Here is a tiny trained network, its code and every weight. The questions are about switching its units off for an input and a target symbol, where a switched-off unit gives its printed mean instead of its output.

import numpy as np


def w(rows, s, z=0):
    codes = np.array(rows[::2]) - 128.0
    scale = np.full(codes.shape[1], s)
    scale[-1] = z or s
    return codes * scale


def norm(h):
    return h / np.sqrt((h * h).mean(-1, keepdims=True) + 1e-5)


def f(y):
    return np.maximum(y, 0)


def softmax(a):
    e = np.exp(a - a.max(-1, keepdims=True))
    return e / e.sum(-1, keepdims=True)


def log_softmax(a):
    a = a - a.max(-1, keepdims=True)
    return a - np.log(np.exp(a).sum(-1, keepdims=True))


def net(x, mask):
    ids = ['ΔΘΠΣαβγεζηλμξτφω'.index(c) for c in x.split()]
    T = len(ids)
    res = E[ids] + P[:T]
    r = norm(res)
    for j in range(3):
        rows = slice(4 * j, 4 * j + 4)
        q, k, v = (r @ M[0][rows].T for M in (Q, K, V))
        z = softmax(np.where(np.tri(T) > 0, q @ k.T / 4**0.5, -1e9)) @ v
        o = O[0][rows]
        res = res + np.where(mask[j], z, o[:, -1]) @ o[:, :-1]
    y = f(norm(res) @ A[0][:, :-1].T + A[0][:, -1])
    res = res + np.where(mask[3:11], y, B[0][:, -1]) @ B[0][:, :-1]
    return log_softmax(norm(res)[-1] @ U[:, :-1].T + U[:, -1])


Q, K, V, O, A, B = {}, {}, {}, {}, {}, {}
E = w([
[204,73,146,83,76,74,137],'Δ',
[114,103,137,140,164,127,100],'Θ',
[69,106,131,136,196,85,72],'Π',
[141,144,120,128,158,244,191],'Σ',
[128,65,209,147,159,124,125],'α',
[90,97,155,129,212,104,122],'β',
[83,2,161,158,160,61,71],'γ',
[113,85,161,149,165,115,117],'ε',
[91,86,130,103,195,62,93],'ζ',
[165,131,76,220,98,123,66],'η',
[204,156,131,74,163,180,68],'λ',
[128,98,187,190,162,133,94],'μ',
[121,104,149,173,178,117,104],'ξ',
[106,122,160,143,176,106,96],'τ',
[210,155,126,182,140,77,142],'φ',
[115,75,78,77,51,156,79],'ω',
],0.0017)
P = w([
[82,4,145,82,220,91,110],'0',
[43,130,219,120,126,102,114],'1',
[131,27,113,87,212,102,129],'2',
[68,145,196,123,113,109,120],'3',
[158,41,87,91,199,116,134],'4',
[91,155,178,124,100,117,126],'5',
[179,68,72,96,176,128,135],'6',
[117,165,153,127,89,128,139],'7',
[197,95,53,106,149,137,134],'8',
],0.0013)
Q[0] = w([
[246,57,52,117,84,40,134],'h1',
[24,245,183,240,17,155,173],'h1',
[252,9,21,112,254,106,116],'h1',
[14,237,207,141,5,81,128],'h1',
[8,252,184,171,12,64,235],'h2',
[246,14,19,47,226,241,97],'h2',
[26,130,207,155,132,130,51],'h2',
[7,232,181,27,11,191,245],'h2',
[32,200,191,142,80,197,74],'h3',
[64,85,238,207,192,35,59],'h3',
[96,76,75,167,231,241,192],'h3',
[37,188,232,199,72,185,53],'h3',
],0.0046)
K[0] = w([
[237,43,32,88,80,118,179],'h1',
[30,55,200,194,241,117,115],'h1',
[252,203,18,116,15,149,165],'h1',
[11,20,229,108,234,115,89],'h1',
[6,41,214,185,253,52,86],'h2',
[236,148,12,45,18,222,179],'h2',
[46,213,215,182,124,126,93],'h2',
[3,14,221,86,228,141,105],'h2',
[40,58,171,120,132,50,56],'h3',
[135,168,219,174,202,142,46],'h3',
[143,34,37,117,234,210,173],'h3',
[76,54,206,140,136,35,20],'h3',
],0.0047)
V[0] = w([
[220,198,137,111,118,77,227],'h1',
[166,235,45,222,100,113,160],'h1',
[180,109,157,104,56,145,136],'h1',
[196,121,138,62,141,34,197],'h1',
[114,145,113,230,194,180,123],'h2',
[182,192,129,111,216,108,62],'h2',
[152,154,191,61,155,207,123],'h2',
[126,71,170,226,242,78,234],'h2',
[182,123,90,129,158,190,84],'h3',
[159,125,86,231,113,97,88],'h3',
[144,210,79,149,75,168,254],'h3',
[134,182,125,204,214,166,116],'h3',
],0.0022)
O[0] = w([
[74,80,175,105,165,59,163,69],'h1',
[97,80,118,152,200,109,195,30],'h1',
[185,81,165,129,108,94,137,111],'h1',
[50,58,222,68,119,111,80,135],'h1',
[118,125,141,170,178,173,179,135],'h2',
[200,127,182,67,247,135,138,155],'h2',
[109,191,216,39,154,232,75,138],'h2',
[55,155,185,164,148,85,177,181],'h2',
[54,121,170,134,122,99,121,132],'h3',
[121,154,184,70,125,150,88,117],'h3',
[95,121,176,174,167,175,74,3],'h3',
[125,167,125,143,3,77,28,140],'h3',
],0.0026,0.0036)
A[0] = w([
[91,173,191,78,100,133,174,114],'n1',
[102,76,67,94,159,115,144,154],'n2',
[145,153,156,81,131,241,120,171],'n3',
[75,134,74,232,130,133,101,122],'n4',
[124,107,156,193,79,205,126,152],'n5',
[97,221,148,131,118,177,154,135],'n6',
[102,203,122,60,107,154,168,100],'n7',
[24,117,166,236,183,255,16,4],'n8',
],0.0036,0.0022)
B[0] = w([
[194,161,111,145,130,170,176,203],'n1',
[126,153,136,184,110,191,138,196],'n2',
[120,201,161,155,194,145,116,254],'n3',
[198,87,121,78,192,187,161,168],'n4',
[53,114,101,102,74,161,122,182],'n5',
[136,58,116,161,154,100,73,241],'n6',
[61,93,135,92,130,115,180,210],'n7',
[25,26,220,218,50,207,1,166],'n8',
],0.0042,0.0022)
U = w([
[242,156,238,27,24,174,248,62],'Δ',
[5,243,7,183,211,128,37,24],'Θ',
[15,92,12,36,210,15,11,71],'Π',
[10,240,133,188,227,244,245,77],'Σ',
[152,238,247,190,15,246,249,46],'α',
[23,10,242,184,245,8,240,222],'β',
[157,9,231,37,26,11,49,254],'γ',
[22,61,83,229,11,80,225,129],'ε',
[51,242,104,6,97,13,222,133],'ζ',
[242,111,14,35,8,240,8,120],'η',
[232,213,241,6,245,235,11,151],'λ',
[9,55,243,246,104,246,6,222],'μ',
[246,10,9,242,248,232,234,84],'ξ',
[94,240,146,207,239,9,85,78],'τ',
[234,238,242,238,55,3,59,46],'φ',
[11,231,66,22,25,235,176,93],'ω',
],0.0049,0.0024)

Each question gives the input, a string of symbols that net reads in full, and the target symbol t.
The units are the heads (4 rows each of Q, K, V and O) and the neurons (one row each of A and B). Each row of codes is followed by its name. A weight is (code - 128) times the scale printed after its matrix; where a second scale follows, it is the last column's (O, A, B and U).
mask holds one flag per unit, heads first, then neurons. A switched-off unit (its flag False) gives its mean, the last column of its rows in O or B, instead of its output. The means were averaged over made-up inputs and are rounded, as every weight is.
A unit's drop is (log p(t) with every unit on - log p(t) with that unit switched off) / (log p(t) with every unit on - log p(t) with every unit switched off).
The circuit of an input: a set's keep is (log p(t) with only the set's units on - log p(t) with every unit switched off) / (log p(t) with every unit on - log p(t) with every unit switched off). Starting from all 11 units, units are removed one at a time, each time the one whose removal leaves the highest keep (on an exact tie, the one counted first), for as long as the keep stays at least 0.8.
circuit, biggest first: the units of the circuit, biggest drop first
most important unit: the unit with the biggest drop
top k neurons: the k neurons with the biggest drops, biggest first
which heads matter: for each layer, one digit per head in row order, 1 if its drop is at least 0.15 and else 0, layers parted by /
input β ε Δ ζ ζ, target γ: most important unit => h1
input ξ Σ ε, target μ: circuit, biggest first => h2; n8
input ζ Π μ φ ω Σ ε τ ζ, target μ: which heads matter => 001
input γ α Σ, target μ: circuit, biggest first => h3; n8
input μ Θ ζ Σ ζ Θ τ, target μ: circuit, biggest first => h3; n8
input ξ λ τ, target λ: which heads matter => 010
input μ η Δ α Π ε λ Θ, target Θ: top 3 neurons => n6; n8; n7
input ω η ε ω η μ ε μ ζ, target ξ: which heads matter => 100
input λ φ μ Π Θ, target β: which heads matter => 100
input μ τ γ β λ Σ η Θ, target Θ: top 2 neurons => n6; n7
input φ μ Θ α, target α: top 3 neurons => n1; n8; n5
input η Π ω Σ Σ Σ φ ζ, target ζ: top 2 neurons => n6; n3
input ξ μ μ ε φ η, target η: circuit, biggest first => n4; n3
input η α μ, target ξ: which heads matter => 110
input λ α Σ ω α, target η: circuit, biggest first => h2
input μ μ τ, target ζ: which heads matter => 111
input λ λ Σ Σ ζ, target μ: circuit, biggest first => h3; h2; n8
input λ η Δ φ η Π η ε, target ε: top 3 neurons => n7; n6; n3
input ζ ε λ μ Θ, target λ: which heads matter => 010
input Θ Π η μ μ, target ξ: most important unit => h1
input φ γ Σ λ τ τ, target τ: top 2 neurons => n6; n7
input ζ ε Θ Δ μ μ Σ ξ, target ξ: top 2 neurons => n6; n4
input ω β Σ α φ ζ μ φ μ, target β: which heads matter => 100
input λ μ Σ η μ ω ε, target η: which heads matter => 010
input μ μ ω ω φ γ Δ, target γ: which heads matter => 110
input τ λ ζ β Σ Π, target Π: which heads matter => 101
input ω Σ Π Π α β, target β: top 2 neurons => n7; n6
input η ξ α γ ω τ, target τ: top 3 neurons => n6; n8; n7
